[[-3.18 -1.28  4.29 -2.42 -1.18  0.05  1.75  2.75]
 [-1.46 -2.17  0.88 -4.29 -1.53  0.18 -2.42 -3.68]
 [-1.91  2.45 -4.35  1.69  3.66  1.62 -0.19  0.58]
 [-4.26 -0.49  2.39 -1.99  1.21  1.05  1.12  4.05]
 [-1.74  5.17 -0.13  1.97  3.54  1.52  0.00  0.20]
 [ 0.62  2.83  4.73  0.21 -2.22 -0.65  1.25 -3.09]
 [-1.20  4.59 -1.32  3.20  2.81  1.20  1.62  1.09]
 [-0.61  3.07 -4.73  2.17  2.71  1.28 -0.40 -1.56]
 [-2.59 -2.20  1.88 -4.75 -0.91  0.36 -2.29 -2.09]
 [-0.99  3.43 -3.96  1.42  3.18  1.46 -1.35 -2.05]
 [-3.46  0.73  4.91 -1.85  0.33  0.69  1.04  2.59]
 [ 1.28  0.33  2.82 -0.57 -3.99 -1.25  1.07 -4.40]]
->
[[-4.26 -0.49  2.39 -1.99  1.21  1.05  1.12  4.05]
 [-3.46  0.73  4.91 -1.85  0.33  0.69  1.04  2.59]
 [-3.18 -1.28  4.29 -2.42 -1.18  0.05  1.75  2.75]
 [-2.59 -2.20  1.88 -4.75 -0.91  0.36 -2.29 -2.09]
 [-1.91  2.45 -4.35  1.69  3.66  1.62 -0.19  0.58]
 [-1.74  5.17 -0.13  1.97  3.54  1.52  0.00  0.20]
 [-1.46 -2.17  0.88 -4.29 -1.53  0.18 -2.42 -3.68]
 [-1.20  4.59 -1.32  3.20  2.81  1.20  1.62  1.09]
 [-0.99  3.43 -3.96  1.42  3.18  1.46 -1.35 -2.05]
 [-0.61  3.07 -4.73  2.17  2.71  1.28 -0.40 -1.56]
 [ 0.62  2.83  4.73  0.21 -2.22 -0.65  1.25 -3.09]
 [ 1.28  0.33  2.82 -0.57 -3.99 -1.25  1.07 -4.40]]

[[ 3.17  3.12  0.99  0.42 -3.63 -2.45 -2.95]
 [ 1.91 -2.93 -0.06 -1.71 -0.29  0.15 -4.38]
 [ 0.93 -0.33 -0.63  0.80 -1.65 -1.62 -4.56]
 [ 0.88 -6.47 -1.94 -3.99 -2.80  2.56  0.60]
 [ 0.94 -0.64 -3.25 -0.59  0.72  3.27  2.51]
 [-1.03  1.65 -0.15  0.14  2.83  2.22 -2.70]
 [-0.64  1.82  1.58  0.16 -2.67  0.55 -1.08]
 [-2.06 -1.92 -0.18  0.93 -0.03  3.05 -1.10]
 [-2.97  2.97 -0.92  1.00 -0.47 -0.79 -0.02]
 [-1.49 -1.09 -1.04  0.58  0.95  3.42  0.14]
 [ 2.90 -0.03  1.27 -3.22 -4.18  0.97 -2.39]]
->
[[-2.97  2.97 -0.92  1.00 -0.47 -0.79 -0.02]
 [-2.06 -1.92 -0.18  0.93 -0.03  3.05 -1.10]
 [-1.49 -1.09 -1.04  0.58  0.95  3.42  0.14]
 [-1.03  1.65 -0.15  0.14  2.83  2.22 -2.70]
 [-0.64  1.82  1.58  0.16 -2.67  0.55 -1.08]
 [ 0.88 -6.47 -1.94 -3.99 -2.80  2.56  0.60]
 [ 0.93 -0.33 -0.63  0.80 -1.65 -1.62 -4.56]
 [ 0.94 -0.64 -3.25 -0.59  0.72  3.27  2.51]
 [ 1.91 -2.93 -0.06 -1.71 -0.29  0.15 -4.38]
 [ 2.90 -0.03  1.27 -3.22 -4.18  0.97 -2.39]
 [ 3.17  3.12  0.99  0.42 -3.63 -2.45 -2.95]]

[[ 0.73  1.03  1.91 -1.70 -0.37  1.66  0.85 -2.20  1.47  0.90 -2.47  2.34
   2.48 -0.65  2.01 -0.54]
 [-1.63  0.77  0.41 -2.58  1.59  3.61  2.96 -0.83  3.13  1.11 -2.10  2.74
   0.68  0.23  0.29 -4.98]
 [-2.86  1.95 -0.68 -2.07  2.56  4.18  1.89 -1.89  2.33  0.87 -4.36  1.95
   0.67 -0.45 -0.13 -2.78]
 [-3.82  0.87 -0.53 -4.18  1.99  4.30  3.27 -1.37  3.20  1.54 -2.72  1.89
   1.31  0.14 -0.71 -3.94]
 [-3.41  0.09  0.41 -3.21  1.40  3.25  3.56 -0.78  2.17  2.16 -2.46  1.36
   1.99 -0.34  0.74 -4.38]]
->
[[-3.82  0.87 -0.53 -4.18  1.99  4.30  3.27 -1.37  3.20  1.54 -2.72  1.89
   1.31  0.14 -0.71 -3.94]
 [-3.41  0.09  0.41 -3.21  1.40  3.25  3.56 -0.78  2.17  2.16 -2.46  1.36
   1.99 -0.34  0.74 -4.38]
 [-2.86  1.95 -0.68 -2.07  2.56  4.18  1.89 -1.89  2.33  0.87 -4.36  1.95
   0.67 -0.45 -0.13 -2.78]
 [-1.63  0.77  0.41 -2.58  1.59  3.61  2.96 -0.83  3.13  1.11 -2.10  2.74
   0.68  0.23  0.29 -4.98]
 [ 0.73  1.03  1.91 -1.70 -0.37  1.66  0.85 -2.20  1.47  0.90 -2.47  2.34
   2.48 -0.65  2.01 -0.54]]

[[ 0.88 -0.95 -4.89]
 [ 1.25 -0.36 -0.13]
 [-0.44  2.79  2.10]
 [-1.07  3.46  1.96]
 [-0.79  2.57  2.16]
 [ 1.43  0.29  0.99]]
->
[[-1.07  3.46  1.96]
 [-0.79  2.57  2.16]
 [-0.44  2.79  2.10]
 [ 0.88 -0.95 -4.89]
 [ 1.25 -0.36 -0.13]
 [ 1.43  0.29  0.99]]

[[ 1.10 -1.03  1.94 -0.05 -0.94 -0.70 -0.51  0.28  3.99 -2.96]
 [-0.86  6.28 -2.82 -5.40  5.27 -0.67 -2.85  1.92 -0.84 -2.79]
 [ 1.20  2.46 -0.03 -1.97  3.46  1.09  0.66 -0.01  0.03  0.03]
 [-0.24 -0.10 -1.75  0.18 -1.28 -0.08  0.79  1.39 -0.63 -1.78]
 [-0.46  1.63  2.93 -1.56 -0.93 -1.25  1.62 -1.91  4.43 -5.60]
 [-3.40 -0.50  0.74 -2.85 -0.39 -2.89  0.07  2.79  3.60  0.02]
 [ 0.26  0.40 -0.46  0.35 -4.00  0.87  1.73  1.33 -0.89 -1.27]
 [-1.67  1.72 -2.79 -1.57 -3.92  0.45  2.98  1.38 -0.36 -2.14]
 [ 1.77  1.51 -1.25  0.60 -4.76  0.05 -2.41  2.24 -1.47 -2.46]]
->
[[-3.40 -0.50  0.74 -2.85 -0.39 -2.89  0.07  2.79  3.60  0.02]
 [-1.67  1.72 -2.79 -1.57 -3.92  0.45  2.98  1.38 -0.36 -2.14]
 [-0.86  6.28 -2.82 -5.40  5.27 -0.67 -2.85  1.92 -0.84 -2.79]
 [-0.46  1.63  2.93 -1.56 -0.93 -1.25  1.62 -1.91  4.43 -5.60]
 [-0.24 -0.10 -1.75  0.18 -1.28 -0.08  0.79  1.39 -0.63 -1.78]
 [ 0.26  0.40 -0.46  0.35 -4.00  0.87  1.73  1.33 -0.89 -1.27]
 [ 1.10 -1.03  1.94 -0.05 -0.94 -0.70 -0.51  0.28  3.99 -2.96]
 [ 1.20  2.46 -0.03 -1.97  3.46  1.09  0.66 -0.01  0.03  0.03]
 [ 1.77  1.51 -1.25  0.60 -4.76  0.05 -2.41  2.24 -1.47 -2.46]]

[[-0.42 -4.86 -0.20  2.02]
 [-3.07 -1.68 -5.91  0.40]
 [-2.68  1.79 -2.23  0.39]
 [-0.18 -4.99  0.54  2.25]
 [-2.37  1.80 -1.79  0.36]
 [-2.92 -2.28 -5.85  0.64]
 [-2.23  2.02 -1.63  0.21]
 [-2.20  2.20 -1.58  0.16]
 [-4.13  0.31 -4.04  1.29]
 [-2.19  2.10 -1.56  0.20]
 [-0.81 -1.23  1.87  2.29]
 [-3.03 -2.10 -6.07  0.55]]
->
[[-4.13  0.31 -4.04  1.29]
 [-3.07 -1.68 -5.91  0.40]
 [-3.03 -2.10 -6.07  0.55]
 [-2.92 -2.28 -5.85  0.64]
 [-2.68  1.79 -2.23  0.39]
 [-2.37  1.80 -1.79  0.36]
 [-2.23  2.02 -1.63  0.21]
 [-2.20  2.20 -1.58  0.16]
 [-2.19  2.10 -1.56  0.20]
 [-0.81 -1.23  1.87  2.29]
 [-0.42 -4.86 -0.20  2.02]
 [-0.18 -4.99  0.54  2.25]]
